Here is a tiny trained network, its code and every weight. The questions are about switching its units off for an input and a target symbol, where a switched-off unit gives its printed mean instead of its output.

import numpy as np


def w(rows, s, z=0):
    codes = np.array(rows[::2]) - 128.0
    scale = np.full(codes.shape[1], s)
    scale[-1] = z or s
    return codes * scale


def norm(h):
    return h / np.sqrt((h * h).mean(-1, keepdims=True) + 1e-5)


def f(y):
    return np.maximum(y, 0)


def softmax(a):
    e = np.exp(a - a.max(-1, keepdims=True))
    return e / e.sum(-1, keepdims=True)


def log_softmax(a):
    a = a - a.max(-1, keepdims=True)
    return a - np.log(np.exp(a).sum(-1, keepdims=True))


def net(x, mask):
    ids = ['βγδελφψ'.index(c) for c in x.split()]
    T = len(ids)
    res = E[ids] + P[:T]
    u = 0
    for l in range(2):
        q, k, v = (norm(res) @ M[l].T for M in (Q, K, V))
        z = softmax(np.where(np.tri(T) > 0, q @ k.T / 2**0.5, -1e9)) @ v
        res = res + np.where(mask[u], z, O[l][:, -1]) @ O[l][:, :-1]
        u += 1
        y = f(norm(res) @ A[l][:, :-1].T + A[l][:, -1])
        res = res + np.where(mask[u : u + 4], y, B[l][:, -1]) @ B[l][:, :-1]
        u += 4
    return log_softmax(norm(res)[-1] @ U[:, :-1].T + U[:, -1])


Q, K, V, O, A, B = {}, {}, {}, {}, {}, {}
E = w([
[183,201,70,2],'β',
[229,92,66,42],'γ',
[182,61,74,162],'δ',
[88,60,127,99],'ε',
[57,109,155,209],'λ',
[62,82,157,76],'φ',
[136,11,60,115],'ψ',
],0.013)
P = w([
[187,146,81,154],'0',
[134,51,82,185],'1',
[112,48,70,44],'2',
[149,108,219,135],'3',
[105,112,86,169],'4',
[157,33,65,4],'5',
[185,101,224,122],'6',
[113,125,98,221],'7',
[122,54,77,35],'8',
[157,132,227,189],'9',
[119,130,90,215],'10',
[87,66,82,42],'11',
[163,116,225,163],'12',
[82,120,105,199],'13',
],0.014)
Q[0] = w([
[77,125,2,82],'0.h0',
[139,68,183,51],'0.h0',
],0.0068)
K[0] = w([
[136,149,54,230],'0.h0',
[255,69,71,106],'0.h0',
],0.0074)
V[0] = w([
[220,122,81,85],'0.h0',
[22,59,1,109],'0.h0',
],0.01)
O[0] = w([
[98,133,209,168,254],'0.h0',
[2,170,35,189,226],'0.h0',
],0.0096,0.0086)
A[0] = w([
[145,36,77,130,132],'0.n0',
[143,190,204,171,130],'0.n1',
[126,178,125,11,219],'0.n2',
[142,195,181,108,2],'0.n3',
],0.011,0.0042)
B[0] = w([
[9,173,217,94,253],'0.n0',
[52,114,144,62,189],'0.n1',
[65,186,210,174,218],'0.n2',
[141,254,97,94,143],'0.n3',
],0.0094,0.0051)
Q[1] = w([
[109,156,85,53],'1.h0',
[177,172,150,9],'1.h0',
],0.013)
K[1] = w([
[107,9,157,191],'1.h0',
[146,65,214,82],'1.h0',
],0.012)
V[1] = w([
[140,10,168,244],'1.h0',
[66,144,146,71],'1.h0',
],0.011)
O[1] = w([
[206,8,33,125,138],'1.h0',
[97,82,196,186,254],'1.h0',
],0.015,0.0055)
A[1] = w([
[217,31,170,144,155],'1.n0',
[255,76,223,163,6],'1.n1',
[242,180,23,131,92],'1.n2',
[173,151,46,127,54],'1.n3',
],0.0092,0.0016)
B[1] = w([
[219,118,209,255,250],'1.n0',
[9,30,142,218,246],'1.n1',
[86,142,185,14,142],'1.n2',
[101,63,197,30,138],'1.n3',
],0.0084,0.0022)
U = w([
[99,252,229,135,30],'β',
[111,116,199,211,214],'γ',
[149,102,101,138,114],'δ',
[112,147,94,149,85],'ε',
[92,93,92,78,56],'λ',
[90,164,88,169,90],'φ',
[126,154,84,197,3],'ψ',
],0.015,0.0039)

Each question gives the input, a string of symbols that net reads in full, and the target symbol t.
The units are the heads (2 rows each of Q, K, V and O) and the neurons (one row each of A and B). Each row of codes is followed by its name. A weight is (code - 128) times the scale printed after its matrix; where a second scale follows, it is the last column's (O, A, B and U).
mask holds one flag per unit, layer by layer, with each layer's heads first. A switched-off unit (its flag False) gives its mean, the last column of its rows in O or B, instead of its output. The means were averaged over made-up inputs and are rounded, as every weight is.
A unit's drop is (log p(t) with every unit on - log p(t) with that unit switched off) / (log p(t) with every unit on - log p(t) with every unit switched off).
The circuit of an input: a set's keep is (log p(t) with only the set's units on - log p(t) with every unit switched off) / (log p(t) with every unit on - log p(t) with every unit switched off). Starting from all 10 units, units are removed one at a time, each time the one whose removal leaves the highest keep (on an exact tie, the one counted first), for as long as the keep stays at least 0.8.
circuit, biggest first: the units of the circuit, biggest drop first
most important unit: the unit with the biggest drop
top k neurons: the k neurons with the biggest drops, biggest first
top k neurons in layer l: the k neurons of layer l with the biggest drops, biggest first
input γ γ φ φ δ γ, target γ: most important unit => 0.n0
input γ γ γ γ φ δ γ λ β ψ γ γ β β, target φ: circuit, biggest first => (0.n2 0.h0 0.n0 1.h0)
input γ γ δ ψ β γ β β γ φ γ β, target γ: circuit, biggest first => (0.n2 1.h0)
input γ ψ γ ψ β ε ε, target β: top 2 neurons => (0.n0 1.n1)
input γ ψ γ γ λ δ δ δ ψ ψ γ δ, target λ: top 2 neurons => (0.n2 1.n0)
input ψ ε γ φ φ φ β β, target φ: circuit, biggest first => (0.h0 0.n0)
input γ δ ε β λ φ β β ψ φ φ, target β: top 2 neurons in layer 0 => (0.n0 0.n1)
input ψ λ γ δ γ, target λ: circuit, biggest first => (1.h0 0.n2)
input β φ φ γ φ γ γ ψ γ δ γ β ψ, target β: top 2 neurons => (0.n0 0.n3)
input γ λ δ δ β β, target δ: top 2 neurons in layer 0 => (0.n0 0.n1)
input ψ δ ψ β ψ λ φ δ γ ψ φ δ, target λ: top 2 neurons in layer 1 => (1.n0 1.n1)
input γ γ γ, target β: top 2 neurons => (0.n0 0.n2)
input γ γ ε β γ γ φ β γ γ φ, target β: top 2 neurons => (0.n0 1.n1)
input γ γ γ γ λ ε ψ φ β φ λ β γ β, target λ: top neuron in layer 1 => (1.n3)
input ψ γ γ ψ γ β φ φ φ φ γ, target φ: top 2 neurons in layer 1 => (1.n0 1.n1)
input ε β φ γ β β, target β: top 3 neurons => (0.n2 0.n1 1.n1)
input δ γ δ γ λ δ γ λ γ ψ β, target λ: top 2 neurons in layer 1 => (1.n2 1.n3)
input γ λ β β γ, target λ: top 3 neurons => (0.n2 1.n0 1.n1)
input γ γ β, target β: top 2 neurons => (0.n0 0.n2)
input φ λ β γ β λ γ ε, target β: top 2 neurons in layer 0 => (0.n0 0.n1)
input λ γ β γ γ φ β β φ γ γ ε γ γ, target β: top 2 neurons in layer 0 => (0.n0 0.n1)
input δ δ φ δ γ, target δ: top neuron in layer 0 => (0.n2)
